Below are the code and all the weights of a small trained network. Each question names an input and a class and asks about switching units off, where a switched-off unit gives its printed mean instead of its output.

import numpy as np


def w(rows, s, z=0):
    codes = np.array(rows[::2]) - 128.0
    scale = np.full(codes.shape[1], s)
    scale[-1] = z or s
    return codes * scale


def f(y):
    return y / 2 * (1 + np.tanh(0.7978845608 * (y + 0.044715 * y**3)))


def log_softmax(a):
    a = a - a.max(-1, keepdims=True)
    return a - np.log(np.exp(a).sum(-1, keepdims=True))


def net(x, mask):
    res = np.array(x, float).reshape(1, 5) / 4 @ E
    y = f(res @ A[0][:, :-1].T + A[0][:, -1])
    res = res + np.where(mask, y, B[0][:, -1]) @ B[0][:, :-1]
    return log_softmax(res[-1] @ U[:, :-1].T + U[:, -1])


A, B = {}, {}
E = w([
[147,20,37,159,254,192,65],'x0',
[113,158,112,113,128,155,114],'x1',
[134,171,182,174,165,212,208],'x2',
[160,131,153,125,148,151,80],'x3',
[125,13,179,55,140,172,165],'x4',
],0.0092)
A[0] = w([
[57,168,242,127,47,98,109,16],'n0',
[170,102,101,60,25,115,58,2],'n1',
[166,81,155,20,127,148,168,84],'n2',
[128,124,93,184,47,147,108,108],'n3',
[140,115,91,40,84,103,83,71],'n4',
[79,58,177,3,99,171,133,117],'n5',
[123,130,207,231,137,173,189,64],'n6',
[133,162,216,173,133,210,183,78],'n7',
[146,86,128,59,116,2,79,50],'n8',
[161,176,115,188,101,107,92,136],'n9',
],0.0095,0.0015)
B[0] = w([
[44,69,195,254,167,174,35,254],'n0',
[118,153,107,73,70,147,130,217],'n1',
[146,152,99,176,237,41,164,215],'n2',
[102,173,116,131,164,89,203,152],'n3',
[142,80,103,71,162,201,173,206],'n4',
[204,217,135,180,159,49,112,250],'n5',
[129,138,135,73,141,199,140,203],'n6',
[121,116,172,41,113,145,153,217],'n7',
[133,116,146,86,81,201,161,246],'n8',
[175,198,116,120,165,77,191,195],'n9',
],0.008,0.0081)
U = w([
[177,250,105,176,155,36,154,171],'0',
[2,47,115,231,160,176,25,203],'1',
[93,144,116,42,84,181,172,3],'2',
],0.0074,0.0018)

Each question gives the input, the list of numbers given to net, and the class t.
The units are the neurons (one row each of A and B). Each row of codes is followed by its name. A weight is (code - 128) times the scale printed after its matrix; where a second scale follows, it is the last column's (A, B and U).
mask holds one flag per neuron, in row order. A switched-off neuron (its flag False) gives its mean, the last column of its row in B, instead of its output. The means were averaged over made-up inputs and are rounded, as every weight is.
A unit's drop is (log p(t) with every unit on - log p(t) with that unit switched off) / (log p(t) with every unit on - log p(t) with every unit switched off).
The circuit of an input: a set's keep is (log p(t) with only the set's units on - log p(t) with every unit switched off) / (log p(t) with every unit on - log p(t) with every unit switched off). Starting from all 10 units, units are removed one at a time, each time the one whose removal leaves the highest keep (on an exact tie, the one counted first), for as long as the keep stays at least 0.8.
units of the circuit, in order: the units of the circuit, biggest drop first
unit that matters most: the unit with the biggest drop
top k neurons: the k neurons with the biggest drops, biggest first
drop when u is switched off: that unit's drop, to one decimal
input [-5,2,-3,-1,-3], class 1: top 2 neurons	[n0 n5]
input [7,1,8,4,2], class 2: units of the circuit, in order	[n0]
input [-6,-5,-3,5,5], class 1: top 2 neurons	[n0 n9]
input [8,8,8,3,8], class 0: units of the circuit, in order	[n5 n2]
input [-4,4,8,-3,-5], class 2: top 2 neurons	[n7 n6]
input [-4,0,-8,1,8], class 0: top 4 neurons	[n5 n2 n7 n6]
input [7,3,8,-3,-2], class 2: top 3 neurons	[n0 n7 n6]
input [-2,8,-2,2,0], class 1: units of the circuit, in order	[n5 n7 n9]
input [7,6,-7,-7,-7], class 0: top 3 neurons	[n0 n9 n3]
input [1,-3,-2,0,3], class 0: units of the circuit, in order	[n0 n5 n7]
input [-1,-6,-5,4,5], class 0: top 3 neurons	[n5 n2 n7]
input [-5,-5,-7,-2,-3], class 2: top 2 neurons	[n8 n1]
input [8,8,-3,8,8], class 0: top 3 neurons	[n5 n0 n2]
input [5,0,-7,-6,5], class 2: top 4 neurons	[n0 n8 n4 n1]
input [-2,-7,8,3,0], class 2: unit that matters most	n7
input [-7,-6,7,7,6], class 1: top 2 neurons	[n0 n9]
input [4,0,-1,-8,6], class 0: top 2 neurons	[n5 n0]
input [-1,-8,8,6,-7], class 2: drop when n8 is switched off	-0.1
input [-6,5,-2,-3,-1], class 1: drop when n0 is switched off	0.7
input [-6,-6,3,8,1], class 1: drop when n0 is switched off	0.8
input [6,6,1,3,6], class 0: drop when n3 is switched off	0.0
input [4,4,-7,-3,-6], class 2: unit that matters most	n5
